The symbols move the points like this.
s739 k s823
s739 f s557
s739 z s108
s739 l s644
s23 k s464
s23 f s330
s23 z s335
s23 l s785
s313 k s256
s313 f s694
s313 z s714
s313 l s809
s305 k s262
s305 f s51
s305 z s651
s305 l s739
s792 k s302
s792 f s108
s792 z s262
s792 l s171
s875 k s943
s875 f s846
s875 z s47
s875 l s447
s216 k s619
s216 f s943
s216 z s227
s216 l s424
s823 k s481
s823 f s739
s823 z s792
s823 l s651
s513 k s564
s513 f s970
s513 z s804
s513 l s742
s256 k s336
s256 f s313
s256 z s483
s256 l s231
s80 k s424
s80 f s447
s80 z s609
s80 l s47
s346 k s101
s346 f s865
s346 z s437
s346 l s216
s694 k s313
s694 f s335
s694 z s211
s694 l s119
s804 k s846
s804 f s151
s804 z s229
s804 l s213
s103 k s990
s103 f s538
s103 z s231
s103 l s313
s437 k s557
s437 f s424
s437 z s141
s437 l s227
s714 k s483
s714 f s211
s714 z s103
s714 l s756
s442 k s229
s442 f s545
s442 z s742
s442 l s970
s993 k s865
s993 f s570
s993 z s80
s993 l s875
s543 k s570
s543 f s742
s543 z s957
s543 l s804
s634 k s211
s634 f s302
s634 z s320
s634 l s23
s218 k s47
s218 f s229
s218 z s570
s218 l s564
s320 k s538
s320 f s785
s320 z s119
s320 l s335
s564 k s955
s564 f s513
s564 z s846
s564 l s543
s538 k s103
s538 f s320
s538 z s809
s538 l s694
s53 k s227
s53 f s47
s53 z s865
s53 l s609
s108 k s792
s108 f s559
s108 z s305
s108 l s356
s47 k s53
s47 f s218
s47 z s993
s47 l s955
s559 k s108
s559 f s141
s559 z s51
s559 l s101
s141 k s559
s141 f s153
s141 z s619
s141 l s346
s298 k s934
s298 f s651
s298 z s330
s298 l s792
s846 k s875
s846 f s804
s846 z s218
s846 l s957
s545 k s442
s545 f s87
s545 z s336
s545 l s990
s943 k s216
s943 f s875
s943 z s53
s943 l s80
s742 k s543
s742 f s336
s742 z s213
s742 l s151
s87 k s545
s87 f s756
s87 z s256
s87 l s103
s302 k s634
s302 f s792
s302 z s785
s302 l s330
s229 k s218
s229 f s442
s229 z s543
s229 l s513
s101 k s356
s101 f s346
s101 z s557
s101 l s619
s211 k s714
s211 f s634
s211 z s538
s211 l s464
s128 k s644
s128 f s227
s128 z s101
s128 l s141
s865 k s346
s865 f s993
s865 z s424
s865 l s943
s651 k s298
s651 f s644
s651 z s171
s651 l s108
s483 k s342
s483 f s714
s483 z s990
s483 l s87
s990 k s970
s990 f s103
s990 z s354
s990 l s256
s644 k s651
s644 f s128
s644 z s356
s644 l s559
s619 k s51
s619 f s216
s619 z s128
s619 l s437
s231 k s354
s231 f s809
s231 z s87
s231 l s714
s262 k s785
s262 f s305
s262 z s298
s262 l s823
s785 k s320
s785 f s262
s785 z s934
s785 l s481
s756 k s87
s756 f s464
s756 z s313
s756 l s538
s809 k s231
s809 f s119
s809 z s756
s809 l s211
s51 k s305
s51 f s619
s51 z s644
s51 l s557
s957 k s447
s957 f s213
s957 z s564
s957 l s229
s335 k s694
s335 f s481
s335 z s634
s335 l s934
s970 k s513
s970 f s990
s970 z s151
s970 l s336
s934 k s119
s934 f s298
s934 z s23
s934 l s302
s227 k s128
s227 f s53
s227 z s346
s227 l s153
s171 k s330
s171 f s356
s171 z s823
s171 l s305
s464 k s756
s464 f s23
s464 z s694
s464 l s320
s557 k s739
s557 f s437
s557 z s559
s557 l s128
s342 k s213
s342 f s483
s342 z s970
s342 l s545
s151 k s804
s151 f s354
s151 z s442
s151 l s342
s119 k s809
s119 f s934
s119 z s464
s119 l s634
s609 k s153
s609 f s955
s609 z s943
s609 l s993
s570 k s993
s570 f s543
s570 z s447
s570 l s846
s153 k s141
s153 f s609
s153 z s216
s153 l s865
s447 k s80
s447 f s957
s447 z s955
s447 l s218
s213 k s957
s213 f s342
s213 z s513
s213 l s442
s330 k s23
s330 f s171
s330 z s481
s330 l s262
s336 k s742
s336 f s256
s336 z s342
s336 l s354
s955 k s609
s955 f s564
s955 z s875
s955 l s570
s424 k s437
s424 f s80
s424 z s153
s424 l s53
s354 k s151
s354 f s231
s354 z s545
s354 l s483
s356 k s171
s356 f s101
s356 z s739
s356 l s51
s481 k s335
s481 f s823
s481 z s302
s481 l s298

In the rows, 47 stands for zero.

The rows follow the links: the fewer symbols apart two points are, the more alike their rows tend to be.

Each row is also shifted at random along 2 hidden directions that mean nothing.

Rows with their points:
[  8,  58,  44,  46,  48,  37,  53,  43,  45,  52,  53,  56,  51,  42,  53,  42,  47,  42,  45,  45,  41,  37,  42,  45,  52,  50,  43,  37,  51,  49,  50,  49,  37,  36,  50,  58,  48,  57,  44,  52,  54,  44,  43,  30,  51,  53]; point s481
[ 48,  43,  50,  44,  61,  34,  41,  44,  46,  48,  47,  57,  46,  40,  51,  40,  45,  41,  47,  49,  38,  71,  58,  41,  46,  48,  48,  53,  50,  51,  50,  42,  42,  44,  53,  55,  46,  50,  38,  46,  51,  44,  46,  39,  53,  56]; point s330
[ 62,  52,  45,  51,  46,  50,  55,  46,  51,  49,  43,  41,  39,  52,  39,  51,  43,  46,  45,  43,  42,  44,  42,  42,  35,  51,  54,  40,  51,  54,  46,  45,  49,  58,  62,  57,  56,  52,  55,  55,  43,  49,  37,  53,  46,  42]; point s483
[ 22,  51,  46,  44,  36,  52,  48,  53,  49,  47,  51,  48,  58,  42,  52,  56,  56,  57,  54,  42,  52,  22,  39,  52,  61,  49,  33,  43,  46,  49,  41,  60,  53,  51,  34,  41,  47,  48,  53,  52,  50,  44,  59,  38,  40,  49]; point s153
[ 45,  50,  50,  58,  63,  37,  62,  41,  46,  42,  48,  44,  37,  47,  48,  56,  36,  48,  53,  41,  34,  58,  41,  32,  33,  58,  52,  52,  43,  56,  56,  32,  38,  42,  54,  60,  60,  43,  58,  70,  48,  66,  51,  55,  46,  53]; point s119
[ 31,  39,  44,  43,  59,  50,  49,  51,  46,  50,  54,  51,  54,  45,  48,  46,  48,  50,  44,  49,  58,  51,  53,  49,  44,  47,  41,  46,  50,  49,  43,  57,  49,  43,  36,  48,  48,  44,  45,  37,  49,  39,  44,  29,  51,  57]; point s739
[ 58,  41,  51,  46,  35,  55,  38,  44,  49,  40,  46,  45,  44,  56,  47,  51,  55,  47,  48,  52,  53,  42,  39,  55,  54,  44,  49,  53,  46,  39,  55,  44,  51,  48,  40,  34,  44,  45,  44,  45,  44,  46,  54,  51,  44,  39]; point s447
[ 48,  52,  49,  56,  41,  52,  52,  41,  53,  37,  52,  42,  38,  59,  42,  61,  48,  47,  56,  51,  57,  41,  18,  39,  45,  48,  48,  52,  38,  54,  52,  27,  56,  47,  37,  39,  59,  42,  59,  72,  42,  58,  53,  58,  35,  36]; point s846
[ 42,  49,  47,  51,  47,  45,  56,  44,  40,  50,  46,  44,  46,  50,  48,  45,  42,  46,  39,  44,  36,  40,  53,  52,  41,  52,  57,  42,  54,  41,  56,  51,  31,  40,  60,  56,  46,  47,  48,  41,  48,  55,  41,  50,  55,  49]; point s538
[ 43,  37,  46,  40,  59,  52,  44,  55,  46,  53,  50,  53,  59,  44,  51,  39,  47,  51,  42,  52,  59,  56,  66,  54,  47,  44,  42,  50,  51,  42,  40,  62,  50,  44,  37,  44,  41,  42,  40,  25,  49,  37,  46,  33,  54,  57]; point s644
[ 29,  47,  49,  55,  51,  48,  44,  51,  43,  46,  59,  55,  60,  39,  53,  51,  49,  54,  49,  50,  58,  47,  48,  45,  53,  47,  36,  49,  44,  56,  41,  44,  48,  44,  38,  43,  47,  36,  55,  47,  50,  48,  47,  49,  42,  55]; point s101
[ 51,  48,  55,  45,  35,  49,  39,  46,  57,  44,  46,  54,  56,  46,  52,  53,  52,  50,  53,  55,  50,  42,  42,  51,  56,  45,  42,  53,  48,  47,  44,  48,  52,  57,  38,  37,  44,  48,  46,  46,  47,  41,  58,  47,  36,  44]; point s609
[ 39,  36,  45,  43,  61,  42,  41,  46,  43,  44,  51,  54,  45,  43,  48,  46,  52,  45,  46,  44,  46,  63,  53,  44,  46,  52,  44,  49,  52,  51,  51,  47,  46,  42,  46,  53,  49,  46,  41,  45,  49,  40,  44,  32,  53,  58]; point s823
[ 41,  36,  44,  38,  57,  42,  38,  48,  41,  48,  47,  53,  47,  42,  50,  38,  53,  43,  42,  45,  44,  60,  62,  51,  50,  48,  46,  47,  54,  44,  51,  55,  43,  41,  48,  51,  42,  51,  33,  34,  50,  37,  44,  28,  59,  57]; point s792
[ 58,  43,  51,  50,  38,  54,  42,  43,  51,  38,  48,  44,  41,  57,  44,  55,  52,  48,  52,  51,  54,  45,  32,  49,  50,  46,  50,  55,  42,  45,  54,  37,  54,  48,  38,  35,  49,  43,  49,  55,  43,  51,  54,  54,  41,  38]; point s570
[ 74,  49,  47,  42,  44,  54,  46,  50,  53,  53,  39,  39,  43,  56,  42,  38,  44,  43,  47,  55,  56,  53,  52,  52,  49,  36,  55,  51,  41,  37,  46,  48,  57,  48,  43,  38,  41,  51,  40,  40,  44,  46,  49,  60,  51,  34]; point s229
[ 52,  59,  44,  51,  36,  49,  45,  48,  43,  51,  45,  41,  40,  50,  41,  44,  51,  42,  45,  45,  49,  38,  38,  46,  53,  43,  50,  39,  44,  51,  46,  40,  52,  48,  59,  48,  48,  53,  50,  55,  45,  49,  38,  61,  49,  36]; point s151
[ 16,  58,  43,  51,  35,  51,  61,  43,  41,  55,  49,  46,  52,  53,  49,  46,  44,  45,  33,  45,  41,  15,  44,  60,  46,  52,  54,  30,  58,  39,  53,  59,  28,  39,  60,  57,  45,  54,  50,  37,  50,  50,  34,  42,  53,  45]; point s756
[ 57,  54,  46,  48,  40,  54,  52,  47,  54,  48,  45,  40,  42,  57,  42,  47,  45,  45,  51,  53,  58,  42,  35,  47,  47,  40,  51,  48,  39,  44,  48,  40,  56,  45,  40,  39,  50,  49,  49,  55,  44,  52,  50,  58,  44,  34]; point s543
[ 37,  52,  48,  46,  58,  34,  51,  43,  49,  50,  48,  55,  47,  41,  53,  41,  42,  42,  48,  48,  37,  61,  52,  39,  45,  49,  48,  49,  49,  51,  48,  43,  40,  42,  51,  58,  48,  54,  43,  52,  53,  47,  48,  39,  50,  55]; point s302
[ 47,  48,  48,  39,  59,  36,  49,  47,  49,  54,  42,  52,  48,  42,  53,  35,  42,  42,  46,  48,  36,  64,  64,  45,  46,  46,  51,  49,  50,  42,  49,  52,  41,  42,  52,  56,  43,  55,  36,  41,  53,  45,  50,  38,  56,  55]; point s785
[ 67,  50,  49,  54,  50,  47,  56,  43,  52,  49,  44,  46,  43,  52,  42,  51,  37,  45,  44,  49,  40,  53,  47,  41,  30,  51,  57,  45,  53,  54,  46,  42,  42,  58,  62,  57,  54,  49,  54,  50,  44,  51,  37,  57,  44,  45]; point s231

Start, symbols taken left to right, then the point you end at.
Answers are names.
[ 53,  53,  47,  50,  41,  54,  52,  46,  54,  46,  47,  40,  40,  58,  42,  51,  45,  46,  52,  52,  59,  41,  29,  45,  47,  42,  50,  50,  38,  47,  49,  37,  56,  46,  38,  39,  53,  46,  52,  60,  43,  53,  51,  57,  41,  35]
k k f -> s447
[ 69,  49,  44,  48,  46,  50,  51,  48,  50,  50,  40,  39,  37,  51,  38,  48,  45,  45,  46,  42,  42,  47,  46,  45,  38,  49,  54,  42,  51,  52,  46,  48,  50,  57,  62,  55,  53,  52,  51,  52,  43,  47,  39,  54,  50,  41]
k f z f -> s231
[ 47,  47,  49,  49,  36,  55,  47,  43,  51,  41,  49,  42,  41,  58,  44,  56,  52,  48,  51,  50,  56,  35,  27,  50,  51,  45,  49,  49,  42,  44,  54,  40,  53,  45,  37,  37,  51,  45,  51,  57,  43,  51,  52,  52,  42,  37]
k l z -> s875
[ 53,  44,  48,  50,  59,  42,  57,  44,  43,  47,  44,  43,  39,  47,  48,  47,  39,  47,  46,  41,  34,  56,  55,  44,  38,  54,  56,  50,  48,  44,  56,  46,  37,  41,  57,  56,  50,  45,  48,  51,  49,  60,  49,  52,  54,  53]
z k -> s313
[ 34,  52,  51,  44,  26,  52,  42,  45,  54,  46,  48,  54,  59,  49,  53,  52,  55,  50,  48,  53,  51,  26,  37,  58,  61,  44,  42,  45,  51,  42,  46,  53,  47,  51,  38,  37,  42,  52,  45,  42,  48,  39,  54,  40,  38,  42]
l z z -> s80
[ 67,  51,  43,  47,  41,  50,  42,  51,  43,  50,  41,  38,  37,  49,  40,  42,  51,  43,  44,  42,  45,  45,  47,  47,  50,  45,  53,  42,  48,  48,  47,  45,  52,  51,  62,  50,  47,  52,  46,  49,  44,  47,  38,  60,  53,  38]
l l k -> s970
[ 45,  39,  48,  44,  49,  51,  35,  57,  38,  49,  49,  51,  60,  37,  53,  42,  54,  55,  46,  46,  55,  50,  66,  57,  59,  44,  38,  51,  47,  42,  42,  60,  50,  46,  40,  38,  35,  39,  42,  29,  51,  42,  52,  47,  52,  56]
l f z -> s153
[ 60,  46,  46,  42,  40,  57,  48,  48,  52,  48,  43,  38,  42,  58,  42,  45,  49,  46,  49,  51,  57,  41,  41,  53,  49,  41,  52,  50,  42,  36,  50,  47,  56,  45,  38,  36,  45,  49,  44,  45,  43,  48,  53,  52,  48,  35]
f l -> s742
[ 70,  47,  42,  43,  43,  52,  44,  51,  44,  51,  39,  37,  39,  50,  39,  42,  50,  44,  42,  40,  43,  45,  53,  51,  46,  46,  54,  40,  50,  45,  47,  53,  52,  55,  62,  52,  46,  54,  44,  44,  44,  44,  38,  54,  56,  40]
z z -> s342
[ 53,  53,  52,  60,  51,  43,  57,  40,  47,  45,  49,  48,  44,  51,  46,  54,  37,  45,  44,  50,  38,  51,  42,  40,  32,  53,  56,  45,  51,  55,  52,  36,  35,  51,  62,  57,  54,  45,  58,  54,  46,  57,  37,  59,  42,  48]
l z f -> s464
[ 59,  58,  46,  49,  40,  51,  51,  48,  53,  50,  45,  41,  42,  55,  43,  43,  43,  43,  50,  54,  56,  46,  38,  44,  48,  39,  52,  48,  38,  46,  45,  38,  56,  47,  46,  41,  49,  50,  49,  55,  45,  52,  47,  62,  44,  33]
l l z -> s742
[ 25,  47,  47,  52,  56,  48,  50,  50,  47,  47,  59,  56,  58,  42,  51,  51,  45,  52,  48,  52,  60,  50,  46,  44,  45,  48,  38,  48,  45,  57,  40,  46,  49,  43,  35,  47,  52,  38,  54,  47,  50,  45,  45,  40,  42,  55]
k l k k -> s481
[ 69,  39,  51,  48,  57,  45,  50,  45,  40,  49,  41,  43,  42,  48,  48,  42,  40,  46,  41,  44,  34,  61,  67,  51,  38,  50,  61,  52,  53,  38,  56,  51,  34,  45,  61,  53,  42,  45,  42,  36,  48,  56,  46,  55,  57,  53]
z l z -> s211
[ 49,  55,  43,  48,  40,  52,  58,  47,  51,  53,  43,  41,  44,  54,  41,  49,  44,  45,  41,  44,  43,  32,  44,  49,  39,  50,  53,  35,  55,  48,  46,  55,  43,  54,  60,  57,  52,  56,  52,  46,  45,  45,  36,  46,  49,  42]
z l -> s87
[ 38,  41,  47,  44,  48,  52,  38,  57,  39,  51,  51,  52,  63,  39,  54,  42,  53,  54,  44,  48,  56,  46,  64,  57,  59,  44,  39,  49,  48,  43,  41,  60,  48,  43,  39,  39,  36,  39,  43,  28,  51,  41,  50,  44,  52,  55]
l f -> s153
[ 48,  46,  46,  46,  61,  41,  59,  46,  46,  49,  42,  43,  41,  46,  49,  44,  39,  47,  47,  41,  35,  55,  58,  45,  40,  53,  54,  49,  47,  42,  53,  51,  38,  40,  53,  57,  48,  50,  45,  49,  51,  57,  52,  47,  56,  54]
z k -> s809
[ 60,  46,  49,  44,  66,  34,  54,  45,  51,  50,  41,  49,  42,  43,  50,  41,  36,  44,  51,  47,  35,  72,  62,  37,  38,  49,  53,  55,  45,  46,  50,  45,  42,  45,  52,  57,  49,  51,  42,  51,  51,  54,  54,  47,  52,  55]
z l k -> s119
